Below are the code and all the weights of a small trained network. Each question names an input and a target symbol and asks about switching units off, where a switched-off unit gives its printed mean instead of its output.

import numpy as np


def w(rows, s, z=0):
    codes = np.array(rows[::2]) - 128.0
    scale = np.full(codes.shape[1], s)
    scale[-1] = z or s
    return codes * scale


def f(y):
    return np.maximum(y, 0)


def softmax(a):
    e = np.exp(a - a.max(-1, keepdims=True))
    return e / e.sum(-1, keepdims=True)


def log_softmax(a):
    a = a - a.max(-1, keepdims=True)
    return a - np.log(np.exp(a).sum(-1, keepdims=True))


def net(x, mask):
    ids = ['δελμξσφψ'.index(c) for c in x.split()]
    T = len(ids)
    res = E[ids] + P[:T]
    u = 0
    for l in range(2):
        q, k, v = (res @ M[l].T for M in (Q, K, V))
        z = softmax(np.where(np.tri(T) > 0, q @ k.T / 3**0.5, -1e9)) @ v
        res = res + np.where(mask[u], z, O[l][:, -1]) @ O[l][:, :-1]
        u += 1
        y = f(res @ A[l][:, :-1].T + A[l][:, -1])
        res = res + np.where(mask[u : u + 16], y, B[l][:, -1]) @ B[l][:, :-1]
        u += 16
    return log_softmax(res[-1] @ U[:, :-1].T + U[:, -1])


Q, K, V, O, A, B = {}, {}, {}, {}, {}, {}
E = w([
[232,7,151],'δ',
[168,155,12],'ε',
[23,123,139],'λ',
[140,208,162],'μ',
[151,181,128],'ξ',
[189,234,194],'σ',
[11,155,178],'φ',
[151,136,71],'ψ',
],0.011)
P = w([
[137,87,148],'0',
[94,115,254],'1',
[106,102,184],'2',
[88,95,160],'3',
[104,95,141],'4',
[43,73,160],'5',
],0.0074)
Q[0] = w([
[68,189,231],'L0H1',
[253,59,142],'L0H1',
[213,49,27],'L0H1',
],0.0061)
K[0] = w([
[50,152,8],'L0H1',
[100,58,192],'L0H1',
[175,18,219],'L0H1',
],0.011)
V[0] = w([
[123,2,28],'L0H1',
[234,71,142],'L0H1',
[132,208,153],'L0H1',
],0.0074)
O[0] = w([
[161,183,1,4],'L0H1',
[132,47,70,128],'L0H1',
[176,141,216,174],'L0H1',
],0.0076,0.0029)
A[0] = w([
[122,81,143,177],'L0N1',
[138,253,135,130],'L0N2',
[207,79,43,138],'L0N3',
[177,108,177,133],'L0N4',
[80,145,223,94],'L0N5',
[97,91,125,2],'L0N6',
[142,80,145,23],'L0N7',
[55,116,151,42],'L0N8',
[112,83,41,158],'L0N9',
[108,80,93,179],'L0N10',
[191,209,96,101],'L0N11',
[172,123,150,27],'L0N12',
[98,149,49,206],'L0N13',
[101,118,187,70],'L0N14',
[126,23,129,197],'L0N15',
[45,218,143,136],'L0N16',
],0.012,0.006)
B[0] = w([
[177,178,108,169],'L0N1',
[56,97,115,175],'L0N2',
[63,164,203,169],'L0N3',
[71,165,127,180],'L0N4',
[199,151,73,248],'L0N5',
[47,2,125,128],'L0N6',
[58,192,155,132],'L0N7',
[242,162,136,154],'L0N8',
[103,118,196,163],'L0N9',
[139,173,184,158],'L0N10',
[22,124,113,141],'L0N11',
[206,177,187,132],'L0N12',
[89,57,171,158],'L0N13',
[187,170,93,182],'L0N14',
[110,182,184,177],'L0N15',
[39,143,108,201],'L0N16',
],0.0088,0.011)
Q[1] = w([
[58,142,159],'L1H1',
[86,84,254],'L1H1',
[67,181,168],'L1H1',
],0.0097)
K[1] = w([
[55,236,179],'L1H1',
[132,203,135],'L1H1',
[148,110,249],'L1H1',
],0.011)
V[1] = w([
[255,86,128],'L1H1',
[158,41,209],'L1H1',
[60,68,70],'L1H1',
],0.0087)
O[1] = w([
[8,178,124,6],'L1H1',
[72,149,186,129],'L1H1',
[201,126,187,1],'L1H1',
],0.013,0.0092)
A[1] = w([
[83,166,128,52],'L1N1',
[94,97,136,92],'L1N2',
[80,147,108,37],'L1N3',
[112,80,151,84],'L1N4',
[86,206,85,169],'L1N5',
[24,114,160,194],'L1N6',
[135,178,165,187],'L1N7',
[127,82,86,2],'L1N8',
[157,99,167,17],'L1N9',
[48,206,118,204],'L1N10',
[246,90,77,120],'L1N11',
[174,27,137,228],'L1N12',
[90,177,152,30],'L1N13',
[154,79,123,51],'L1N14',
[138,161,72,107],'L1N15',
[141,134,69,166],'L1N16',
],0.013,0.0069)
B[1] = w([
[70,222,218,166],'L1N1',
[125,221,122,137],'L1N2',
[85,122,185,161],'L1N3',
[77,147,81,144],'L1N4',
[154,34,158,236],'L1N5',
[214,157,169,209],'L1N6',
[191,83,84,181],'L1N7',
[87,37,218,128],'L1N8',
[69,58,26,156],'L1N9',
[206,75,122,252],'L1N10',
[13,90,110,227],'L1N11',
[170,253,69,208],'L1N12',
[130,217,110,162],'L1N13',
[92,30,33,145],'L1N14',
[77,109,182,179],'L1N15',
[2,175,157,178],'L1N16',
],0.0073,0.016)
U = w([
[78,170,94,184],'δ',
[174,52,30,2],'ε',
[124,1,247,86],'λ',
[31,128,136,249],'μ',
[81,200,158,12],'ξ',
[205,5,111,159],'σ',
[188,144,83,126],'φ',
[136,2,151,210],'ψ',
],0.0098,0.0046)

Each question gives the input, a string of symbols that net reads in full, and the target symbol t.
The units are the heads (3 rows each of Q, K, V and O) and the neurons (one row each of A and B). Each row of codes is followed by its name. A weight is (code - 128) times the scale printed after its matrix; where a second scale follows, it is the last column's (O, A, B and U).
mask holds one flag per unit, layer by layer, with each layer's heads first. A switched-off unit (its flag False) gives its mean, the last column of its rows in O or B, instead of its output. The means were averaged over made-up inputs and are rounded, as every weight is.
A unit's drop is (log p(t) with every unit on - log p(t) with that unit switched off) / (log p(t) with every unit on - log p(t) with every unit switched off).
The circuit of an input: a set's keep is (log p(t) with only the set's units on - log p(t) with every unit switched off) / (log p(t) with every unit on - log p(t) with every unit switched off). Starting from the 12 units with the biggest drops (on a tie, the unit counted first), units are removed one at a time, each time the one whose removal leaves the highest keep (on an exact tie, the one counted first), for as long as the keep stays at least 0.8.
units of the circuit, in order: the units of the circuit, biggest drop first
unit that matters most: the unit with the biggest drop
k most important neurons: the k neurons with the biggest drops, biggest first
top k neurons in layer l: the k neurons of layer l with the biggest drops, biggest first
input σ σ σ λ ξ, target λ: most important neuron => L1N5
input μ μ ξ μ ε, target ψ: units of the circuit, in order => L1N12, L0N5
input σ σ ψ, target λ: 2 most important neurons => L1N5, L1N10
input δ σ λ σ ψ ψ, target φ: 2 most important neurons => L0N3, L0N15
input ψ ψ λ, target φ: units of the circuit, in order => L0H1, L1H1, L1N5
input φ μ ψ, target μ: units of the circuit, in order => L1N10, L1H1, L1N6, L1N11
input σ σ μ σ λ, target λ: units of the circuit, in order => L0H1, L1N12
input λ μ μ σ ε, target δ: 3 most important neurons => L1N10, L1N5, L1N12
input ε μ ξ μ, target ε: 2 most important neurons => L0N3, L0N11
input λ λ ξ σ ψ, target δ: units of the circuit, in order => L1N10, L1N5
input φ ξ ε, target μ: units of the circuit, in order => L1N10, L1H1, L1N11
input ε φ ξ ε μ ψ, target ε: top 2 neurons in layer 0 => L0N5, L0N3
input σ σ ξ ψ φ μ, target λ: 4 most important neurons => L1N5, L1N10, L1N12, L0N16
input δ μ φ φ ε, target ξ: unit that matters most => L0N3
input μ λ φ σ σ, target ψ: top 2 neurons in layer 0 => L0N5, L0N16
input φ σ λ ε σ, target μ: 2 most important neurons => L0N16, L0N2
input ε φ μ μ, target ε: top 2 neurons in layer 0 => L0N11, L0N3
input λ μ δ σ, target σ: 2 most important neurons => L0N16, L0N2
input σ ε ξ, target λ: 3 most important neurons => L1N12, L1N5, L0N16
input ε φ σ μ μ ε, target ε: top 2 neurons in layer 1 => L1N12, L1N14
input φ μ μ ξ, target μ: unit that matters most => L0N16
input φ φ λ μ, target μ: 3 most important neurons => L0N16, L1N16, L1N10
